Below are the code and all the weights of a small trained network. Each question names an input and a class and asks about switching units off, where a switched-off unit gives its printed mean instead of its output.

import numpy as np


def w(rows, s, z=0):
    codes = np.array(rows[::2]) - 128.0
    scale = np.full(codes.shape[1], s)
    scale[-1] = z or s
    return codes * scale


def f(y):
    return np.maximum(y, 0)


def log_softmax(a):
    a = a - a.max(-1, keepdims=True)
    return a - np.log(np.exp(a).sum(-1, keepdims=True))


def net(x, mask):
    res = np.array(x, float).reshape(1, 6) / 4 @ E
    y = f(res @ A[0][:, :-1].T + A[0][:, -1])
    res = res + np.where(mask, y, B[0][:, -1]) @ B[0][:, :-1]
    return log_softmax(res[-1] @ U[:, :-1].T + U[:, -1])


A, B = {}, {}
E = w([
[131,148,161,127,123,116,145,159],'x0',
[127,141,148,132,122,118,142,143],'x1',
[132,115,114,123,122,124,125,110],'x2',
[134,237,131,108,150,82,93,78],'x3',
[153,95,181,137,249,84,136,105],'x4',
[58,131,61,87,175,102,171,151],'x5',
],0.015)
A[0] = w([
[52,153,88,73,158,96,162,122,47],'n0',
[139,48,110,133,112,105,154,145,90],'n1',
[139,93,143,170,186,106,135,129,122],'n2',
[112,191,130,115,144,85,85,112,131],'n3',
[161,123,188,130,111,153,97,108,2],'n4',
[91,141,74,107,150,88,170,136,32],'n5',
[155,216,117,92,142,107,105,78,97],'n6',
[132,182,108,145,146,109,116,92,34],'n7',
[121,150,104,134,40,146,143,163,156],'n8',
[138,50,141,156,130,190,192,171,79],'n9',
[129,112,138,144,187,114,130,117,109],'n10',
[108,162,72,95,68,160,145,144,108],'n11',
[101,146,111,121,76,156,100,149,161],'n12',
[8,110,110,77,165,114,192,150,19],'n13',
[95,129,146,132,134,150,118,117,15],'n14',
[165,98,152,118,212,102,125,129,132],'n15',
[181,128,158,222,103,136,102,100,35],'n16',
[140,85,181,106,183,93,163,98,154],'n17',
[126,65,124,131,119,126,150,145,62],'n18',
[165,127,200,159,93,147,70,74,35],'n19',
[142,178,138,132,127,110,142,89,47],'n20',
[187,128,167,150,94,168,81,120,60],'n21',
],0.013,0.0031)
B[0] = w([
[161,85,152,32,193,144,124,141,242],'n0',
[121,77,109,162,100,136,167,141,201],'n1',
[69,199,146,171,68,90,73,103,208],'n2',
[128,109,95,197,103,188,193,169,227],'n3',
[141,82,143,49,131,138,123,113,187],'n4',
[164,87,180,56,168,127,113,113,212],'n5',
[172,79,43,254,87,189,194,209,247],'n6',
[189,114,88,154,92,160,134,146,190],'n7',
[70,179,121,134,86,91,74,96,251],'n8',
[202,72,24,204,100,178,190,207,246],'n9',
[103,209,164,153,118,107,78,107,197],'n10',
[62,180,111,100,75,76,103,79,245],'n11',
[94,197,125,152,72,61,65,73,220],'n12',
[150,102,218,60,204,150,142,139,253],'n13',
[95,151,105,102,129,137,171,134,128],'n14',
[76,202,121,166,92,88,86,49,237],'n15',
[145,98,136,38,211,127,132,98,212],'n16',
[37,189,128,168,89,74,108,98,233],'n17',
[176,116,80,143,99,139,162,200,188],'n18',
[162,91,190,57,202,138,121,128,225],'n19',
[165,118,110,156,108,148,150,164,183],'n20',
[109,132,168,65,175,120,137,145,215],'n21',
],0.0094,0.013)
U = w([
[20,187,130,148,98,77,43,77,232],'0',
[181,100,75,207,126,176,182,197,134],'1',
[151,103,194,3,230,134,107,124,1],'2',
],0.014,0.0021)

Each question gives the input, the list of numbers given to net, and the class t.
The units are the neurons (one row each of A and B). Each row of codes is followed by its name. A weight is (code - 128) times the scale printed after its matrix; where a second scale follows, it is the last column's (A, B and U).
mask holds one flag per neuron, in row order. A switched-off neuron (its flag False) gives its mean, the last column of its row in B, instead of its output. The means were averaged over made-up inputs and are rounded, as every weight is.
A unit's drop is (log p(t) with every unit on - log p(t) with that unit switched off) / (log p(t) with every unit on - log p(t) with every unit switched off).
most important unit: the unit with the biggest drop
k most important neurons: the k neurons with the biggest drops, biggest first
drop of u: that unit's drop, to one decimal
input [5,-7,-2,-6,-7,-1], class 0: most important unit => n8
input [-1,5,-7,-3,5,-7], class 2: 2 most important neurons => n19, n16
input [1,-3,3,7,6,1], class 1: 2 most important neurons => n6, n3
input [8,-5,6,8,8,1], class 0: 4 most important neurons => n15, n17, n9, n10
input [-2,2,3,3,-2,0], class 1: 2 most important neurons => n15, n17
input [-7,3,5,7,-3,7], class 1: 2 most important neurons => n6, n3
input [-5,6,2,5,5,7], class 2: 3 most important neurons => n0, n13, n5
input [-6,-3,-3,4,-3,-3], class 1: 3 most important neurons => n6, n15, n17
input [7,7,-6,-6,-6,-2], class 0: 4 most important neurons => n8, n6, n12, n11
input [-5,-2,1,7,-4,-7], class 1: 3 most important neurons => n6, n3, n13
input [3,5,8,1,8,-7], class 0: 3 most important neurons => n17, n15, n2
input [-1,8,-3,6,8,-3], class 0: drop of n15 => 0.2
input [8,-6,3,8,-7,6], class 1: drop of n6 => 1.4
input [6,-6,-2,-4,-6,-3], class 0: drop of n19 => 0.0
input [-7,-1,-3,6,3,-8], class 2: most important unit => n19
